Each row has a class, written after it.
[-28 -56 -51  30 -89  17  81  25  16  49 -57   2   0  12  57  25  40 -32
  -3  31  -6   1   6 -12 -26 -41  63 114  70   1   9  75 -89]
F
[  3 -41 -25  -7  42 -63   8 -29 -13 -23  -8   3  25 -30  31  35 -38  33
  17 -19  -3 -19  -5 -12   1 -45  56 -12  23 -52  -9  -2 -28]
F
[-27 -30 -24  32 -54  -1  58  31  23  17 -54   6   7   7  65  24  23 -18
 -31  38   3  12 -15  10 -26 -36  75  76  54 -20   6  61 -76]
B
[-52 -18  -8  58  -1 -51  70  16  88 -26  42  12 -47  13  -2   3  75  -4
 -84  81  24  16 -55  12 -14  16  21   9  68  12   5  -2 -55]
Y
[ -9 -50 -35  27 -69  16  41  30  10  19 -61   7  -2  -1  70  22  30 -22
 -43  39  17  23   5 -24 -37 -22  76 101  57 -14  12  96 -75]
F
[  2 -55 -29  15  32 -51   4 -32  -5 -23  15 -12  11 -29  45  43 -42   5
  34 -17   0 -26 -15  -1   1 -33  77 -22  39 -55 -25  16  -7]
N
[-38 -35 -24  30 -57  -3  61  29  24  26 -53  -3   5  24  55  30  48 -31
 -22  27  -7  15 -11  -6 -45 -39  72  84  54 -36   1  62 -75]
B
[  1 -41 -30   9  26 -63  51 -27  18  -3 -10  -9  33  -8  38  69 -36  35
  44 -26 -40 -28 -15   1  18 -29  92   3  61 -29  -8 -17 -56]
C
[-44  -3  15  62  -1 -75  38  19  75 -29  44   0 -54  20 -12   1  86  -6
 -77  79  35  26 -45  26 -22  23  36  -5  59   6  -1   3 -48]
M
[-47   5  13  68   2 -75  41  19  79 -32  43   9 -59  11 -10   6  83  -1
 -87  81  42  29 -43  26 -22  14  31 -22  56   4   8  -9 -53]
M
[-36  -9   1  72  -1 -54  62  24  88 -38  45  34 -38  -2  32  22  43  -6
 -88  79  45  29 -52  -1 -29   2  43 -12  47   4  10   7 -18]
G
[-42 -10   4  61   9 -56  48  25  80 -43  46  18 -43   8   3   0  81  -4
 -92  87  45  30 -42  28 -10  22  26 -14  61  -1  10  -1 -26]
F
[-25 -34 -19  16 -48   0  52  38  20  32 -38  15   1  -3  61  34   8 -20
 -37  26  13  11 -29   6 -28 -56  73  76  46  -9   6  73 -66]
G
[ -4 -53 -38  10  38 -60  14 -28   1 -31  19  -5  26 -20  52  36 -36  17
  30  -7  -9 -31 -24  -7 -17 -37  64  -5  55 -50 -31  19 -13]
Y
[-47  15   5  87   2 -66  50  17  82 -37  29  44 -42   9   8  14  46  41
 -98  92  25  38 -56  35 -15  22  42   1  60  -3  23 -16 -47]
Y
[-41 -17 -16  71   9 -51  62  18  97 -32  43  29 -39   2  27   7  45   2
 -84  88  37  19 -54   2 -21   8  40 -15  64  18   9   7 -29]
Y
[  1 -29 -16   9  42 -76  14 -33  10 -23   6   6  24 -33  32  51 -46  40
  10 -26  -7 -16 -16 -26  -1 -37  68 -14  12 -46 -14  -6 -31]
G
[ -7 -29 -27  13  32 -57  19 -48 -15  -7  -1 -18  25 -34  30  47 -50  14
  37 -33   8 -26  -9   8  17 -35  58 -14  -4 -62 -10   6 -22]
N
[-45  -6  14  77   5 -78  53  10  77 -31  56   1 -61  -2   1  10  78 -15
 -93  79  37  21 -48  15 -19  19  39  -2  47  -8   9   4 -54]
R
[-31 -54 -49  32 -88  15  72  18  14  47 -54  -1  -2   8  56  18  34 -36
   3  31   4  -4  10 -13 -32 -44  54 107  56  -6   5  79 -80]
F
[ -3 -33 -19  15  35 -73  13 -43 -11 -21   3  -8   8 -41  24  45 -46  31
  24 -25  -2 -22 -10 -12  15 -34  71 -19   4 -56  -5  -3 -30]
N
[-31 -28 -29  29 -62  15  69  24   0  14 -42  -1  -9 -14  66  31  18 -29
 -10  31  11   0 -16   3 -14 -39  74  76  47 -12  17  75 -77]
N
[ -5 -53 -33   5  42 -67  15 -22   8 -25   6   0  34 -23  53  39 -38  18
  14 -13  -7 -16 -19  -3 -10 -37  77 -21  49 -58 -27  -1 -21]
B
[ -2 -53 -35  11  38 -55   2 -27   5 -18  11  -4  22 -25  44  34 -39  20
  16 -10  -5 -23 -19  -6 -10 -42  67  -8  49 -45 -26  16 -25]
Y
[ -4 -59 -49   4  40 -62  26 -28   4 -14  14   1  29 -13  39  35 -37  25
  35 -16 -17 -32 -26   0  -2 -41  52  -5  63 -39 -27   0 -17]
Y
[-29 -38 -28  29 -56  -1  51  28  21  22 -45  11  -9   1  58  21  23  -9
 -30  42   3  -1 -26  10 -31 -41  72  88  65 -10   4  80 -82]
Y
[  1 -39 -21  11  44 -75   4 -36  11 -26  -5  -8  18 -33  22  42 -40  38
  16 -23   0 -11  -5 -20   6 -36  73 -15  22 -47  -9  -2 -42]
C
[ -5 -31 -20  15  26 -63  18 -47 -22  -9   1 -24  32 -37  41  54 -46   5
  46 -40   4 -30  -5   6  19 -34  72 -13  -2 -65 -12  17 -20]
N
[ -3 -35 -20  -1  34 -56   1 -49 -10 -27  -6 -20  38 -19  39  45 -43  16
  49 -31  20 -39  -7  18   7 -35  41 -11  10 -66 -10   8 -17]
W
[  3 -24 -18   1  35 -59   3 -36 -13 -20 -10  -6  28 -28  38  42 -45  23
  35 -33   7 -15  -6   9   6 -41  50  -9  -4 -63  -6   9 -12]
C
[-30 -51 -46  35 -83  14  66  20  25  39 -56   4 -11  12  54  27  30 -29
   5  22  -4   5   3 -12 -35 -36  65 104  58  -4   9  80 -80]
C
[-27 -34 -27  23 -57   7  62  30   9  11 -57   7  16   8  62  24  20 -21
 -11  31   2   4 -15   4 -35 -46  73  81  62 -20   6  66 -72]
B
[-43  17  14  80  -4 -72  57  23  80 -32  30  48 -33  12   6  25  52  33
 -81  70  24  42 -55  31  -8  12  41   4  47  -4  22 -18 -32]
G
[-48 -17  -3  66 -17 -46  43  23  88 -18  16  21 -36   9  -3   2  46  21
 -65  77  32  25 -44   2 -11  12  50  18  70  24  21 -11 -48]
W
[-43 -17 -10  72  -8 -41  72  17  82 -31  40  22 -53  -5  19  14  46 -12
 -76  84  41  20 -51   4 -11  17  47 -16  59  12  15   1 -28]
N
[-47 -18  -1  61   5 -62  51  13  91 -31  48  10 -55  14  -6  -4  70   5
 -94  90  31  17 -55  15 -18  24  25   3  61   5   0   3 -45]
Y
[-36 -33 -27  44 -60 -12  60  22  22  38 -37   0 -17  13  56  32  53 -38
 -21  25   5  11 -15  -5 -47 -37  62  83  51 -27  11  67 -81]
R
[-42  14   9  87  -4 -54  52  25  83 -41  15  44 -27  14  11  11  47  29
 -93  88  24  50 -49  27 -14  17  54  -3  62  -7  20 -21 -38]
B
[-36 -19   8  51   7 -50  46  18  81 -44  37  18 -41  11  -4   2  77  -7
 -88  80  43  23 -47  27  -8  24  27  -9  65   1   8  -1 -36]
F
[-25 -61 -55  36 -82   1  74  26  26  47 -54   2 -13  14  59  28  32 -25
   4  22 -14   5   6 -15 -25 -40  67 105  69   2   5  82 -77]
C
[  5 -41 -25   1  48 -70   9 -32  -3 -24  -6  -3  34 -31  35  34 -38  34
  13 -18   1 -12  -8 -18   8 -36  65  -8  22 -48  -8  -5 -31]
F
[ -1 -30 -17   6  46 -87   9 -31   3 -19  23   1  20 -38  32  45 -54  37
  10 -24  -3 -22 -11 -24  -6 -34  66 -23  -1 -43 -18  -1 -13]
G
[-30 -47 -49  29 -87  15  77  17   4  37 -57  -3   6  10  56  23  42 -32
  12  23  -1  -5  13 -11 -28 -39  54 112  57  -9  10  82 -81]
F
[-42  -4  -6  85   6 -58  68  16  89 -32  50  22 -44   5  32   9  49 -14
 -76  89  38  22 -53  11 -31  22  36 -13  58  12  14  -4 -33]
R
[  1 -49 -33   6  35 -56   2 -26   3 -26   3   4  24 -23  52  35 -39  29
  18  -8  -5 -24 -22  -3 -10 -35  65  -6  55 -49 -24  16 -27]
Y
[-10 -42 -30  20  16 -53  63 -31   9   0   3 -20  21 -17  38  70 -36  18
  38 -16 -36 -36 -22   0  16 -21 101   8  52 -32  -8 -15 -61]
N
[ -1 -59 -39  -3  46 -72  16 -19   2 -17  20 -11  25 -29  47  38 -41  28
   4  -8 -12 -26 -25 -12  -9 -29  79  -5  63 -39 -31  20 -28]
Y
[-31 -13   3  50  -2 -32  42  29  84 -19  24   3 -23   2  -2 -10  44   2
 -81  92  49  21 -42   9  -5  11  48   7  59  30  12  -7 -38]
F
[-38 -44 -46  34 -84   1  88  19  16  45 -51  -5   5  18  50  24  35 -31
  -1  27 -12   0   3  -8 -30 -40  60 105  56 -14   2  68 -82]
B
[-10 -48 -33  33 -66  14  38  29  28  24 -65   9 -13  -1  67  25  17 -17
 -38  33  12  27  -3 -20 -32 -25  82  98  52  -7  14  89 -80]
C
[-35 -23  -9  68   9 -41  61  23  93 -45  36  31 -35   4  28   6  57 -15
 -79  89  50  26 -50   3 -23   4  37 -20  64   8  12  -1 -14]
F
[-47   3   3  57 -17 -39  70  30  86  -3  32  19 -24   7   3   9  34   5
 -73  77  32  22 -52  10 -11   2  43  18  47  31  15 -11 -47]
G
[  4 -14 -20  24  42 -71   9 -51 -13 -13   4 -16  35 -24  38  44 -43  14
  35 -29  17 -25  -5  14   2 -31  41 -20  -2 -66  -7   4 -18]
R
[-24 -33 -27  24 -56  23  56  33   8  10 -52   9   8  -3  68  21  25 -31
 -19  40  18   8 -16   5 -32 -50  67  85  56 -14  13  76 -68]
F
[ -3 -40 -26  -5  52 -73  16 -22  -3 -19   7  -5  26 -39  35  36 -37  31
   2 -14  -1 -14 -13 -18   3 -44  68 -16  22 -48 -10  -5 -29]
F
[  7 -30 -19  11  28 -63  47 -28  20 -13   6 -11  48  -9  47  68 -45  31
  33 -19 -24 -33 -20  -5  10 -13  88   2  46 -24 -16  -8 -42]
G
[-22 -28 -20  34 -54  -1  63  23   6  22 -42   8  -7  -1  74  34  20 -29
 -14  31   1   2 -29  12 -31 -44  77  90  55 -18  16  70 -84]
R
[  2 -27 -18  27  26 -67  45 -33  23 -20  -9 -13  46  -6  39  60 -35  36
  22  -6 -27 -24 -14  -2   9 -12  93  -5  52 -42 -16 -21 -49]
B
[-42  -5  -2  57  -5 -43  53  24  83 -10  26  11 -27   0   0   1  38  16
 -85  84  32  21 -51   8  -7   9  56  15  59  29  15   2 -57]
Y
[-34  -6  -4  81  11 -52  62  10  86 -34  53  18 -45  -5  27  11  54 -16
 -84  82  43  28 -49   2 -17  15  39 -18  53  12  19  -5 -39]
R
[-44  -3   3  56  -8 -41  53  30  92 -12  16  12 -24   7  -7  -5  39  14
 -86  90  37  26 -46  10 -11   2  55  -2  61  21   8 -13 -46]
B
[-33 -44 -47  34 -86  -1  88  27  13  51 -50 -11  11  15  51  27  35 -29
 -11  25 -13   4   7 -11 -27 -27  70 106  62  -5   3  67 -81]
B
[-30 -41 -49  47 -93   7  74  19  17  42 -55  -6   4  20  51  18  35 -26
   6  31  -6  -1  18 -10 -28 -39  56 101  57  -8   2  73 -70]
B
[-22 -33 -18  28 -56  -4  36  29   8  17 -46  -2  -9   2  60  27  25 -34
 -13  34  17   3 -14   0 -51 -51  87  69  58  -8   0  91 -77]
M
[-40   1   6  85 -12 -56  48  22  78 -46   9  41 -35  13  11  24  59  34
 -74  75  27  40 -46  25  -6  22  45  11  74   0  37 -28 -47]
W
[-47   3  11  59  -1 -42  51  24  94  -9  24   7 -20   5 -10  -3  39   9
 -92  86  37  31 -47  15  -5  11  56  -4  48  20  13 -25 -53]
B
